Each row is followed by its group and then its class within the group.
[-1.39  0.32 -2.88  0.01 -0.23  1.64 -1.04  0.09 -0.04  2.61  0.04  0.48
  0.22  0.14  0.82  0.34  2.11 -1.12 -0.02 -0.48  0.23 -1.15  1.06 -1.63
 -8.30  2.16  0.47 -0.40  2.44 -0.80]
ml:Z
[-2.30  0.85 -1.59 -0.17  1.28  1.00  2.35  0.31  0.22 -0.77  0.25 -0.11
  0.16 -2.34  0.39  0.05  0.58 -0.45  0.20 -2.24 -2.07  0.12  0.64  0.14
 -4.49 -0.30 -0.24  1.52  3.34 -0.59]
ml:C
[ 1.05 -0.12 -0.63 -0.98  1.19 -1.42 -1.03 -0.38  1.39  0.05 -0.39  0.21
  0.47  4.58 -1.32  1.44  5.44 -0.79  2.67  0.24 -0.34 -0.98  0.77 -0.67
 -2.74 -1.12  0.65  2.36  0.22 -2.24]
bd:T
[ 0.60  0.78  2.67 -0.45  0.95 -2.19  0.96 -0.28  0.18 -0.57 -0.99  0.58
  1.19  3.06 -1.93  2.02  1.76  0.37  1.45  0.22  0.23  1.46 -1.47 -0.12
  1.18 -1.47 -1.09  1.12 -0.21 -0.53]
bd:N
[-2.00  0.99 -1.47 -0.19  0.81  0.29 -0.01 -0.49  0.86  0.43  1.53  0.14
 -0.44 -3.86  0.72 -0.47  0.07 -1.31  0.96  0.14  1.00 -0.71  1.19 -0.40
 -7.44 -0.22  0.54 -0.05  1.63 -1.05]
ml:Z
[-0.93  0.45 -0.60 -0.11  1.06 -0.34  0.43 -0.01 -0.65 -0.62  0.75  0.44
  2.06 -0.55 -0.46 -0.79  1.73 -1.71 -0.25 -0.06 -0.02 -0.84  1.36 -0.90
 -8.28 -0.03  0.20 -0.27  2.81 -0.40]
ml:S
[-1.44 -0.10 -0.15  0.01  1.09  1.19 -0.37  0.10 -0.56 -0.33  0.21  0.84
  0.02 -0.42  0.08  0.75  0.56 -0.75 -0.95 -0.06  0.55 -0.71 -0.03 -0.82
 -8.07  1.22  0.40 -1.45  2.28  0.01]
ml:Z
[ 1.62 -0.56  0.59  0.91  2.53  0.29 -0.98 -0.01 -0.04  0.22 -0.73  0.20
  0.50  2.10 -0.58 -0.81  3.01  0.08  1.78 -0.42  0.10 -0.05 -0.11 -0.81
  1.03  0.13 -0.66  0.28  0.26  0.06]
bd:D
[-0.96  0.37 -2.02 -0.26  0.39  1.37  1.30  1.31  0.79 -0.62  0.24  0.99
 -0.06 -0.06  1.08  1.52  0.64 -1.41  0.38  0.03 -0.80 -0.98  0.46 -1.36
 -8.30  0.22  0.71 -0.28  3.86 -0.81]
ml:Z
[ 1.56 -0.41  2.03 -1.29  0.44 -2.62 -0.84  0.05  0.08 -0.49 -0.66 -0.18
  0.55  1.74 -0.70  1.30  2.91 -0.48  1.54  0.55 -0.11  0.24 -0.12  0.81
  2.53 -2.56 -0.79  1.52  0.34  0.02]
bd:N
[-0.36 -0.09  1.58  0.43  1.54 -0.93  1.19  0.08 -0.34  0.00 -1.25 -0.76
  0.56  3.69 -0.26  0.88  2.93  4.14 -1.15 -1.96  1.11  0.91 -1.17  0.45
  5.66 -2.36 -0.14  1.87 -0.84 -1.11]
bd:D
[-2.84 -0.08 -1.69 -0.10  1.03  0.30 -0.02 -0.52  0.58  0.41  1.48 -0.05
 -0.18 -2.60 -0.27 -2.73 -1.79 -1.73  0.30  0.29 -0.29 -0.79  0.74  0.35
 -8.30 -0.72  0.17 -0.32  3.29  0.41]
ml:S
[-1.98  0.43 -2.30 -0.15  0.09  0.20  1.21  0.39 -0.55 -0.15  0.77  0.30
 -0.30 -1.01  1.41 -1.01  1.26 -0.50  0.99 -1.12 -1.54 -0.04  0.36 -0.46
 -4.38 -1.13  0.68  0.29  1.17 -0.73]
ml:C
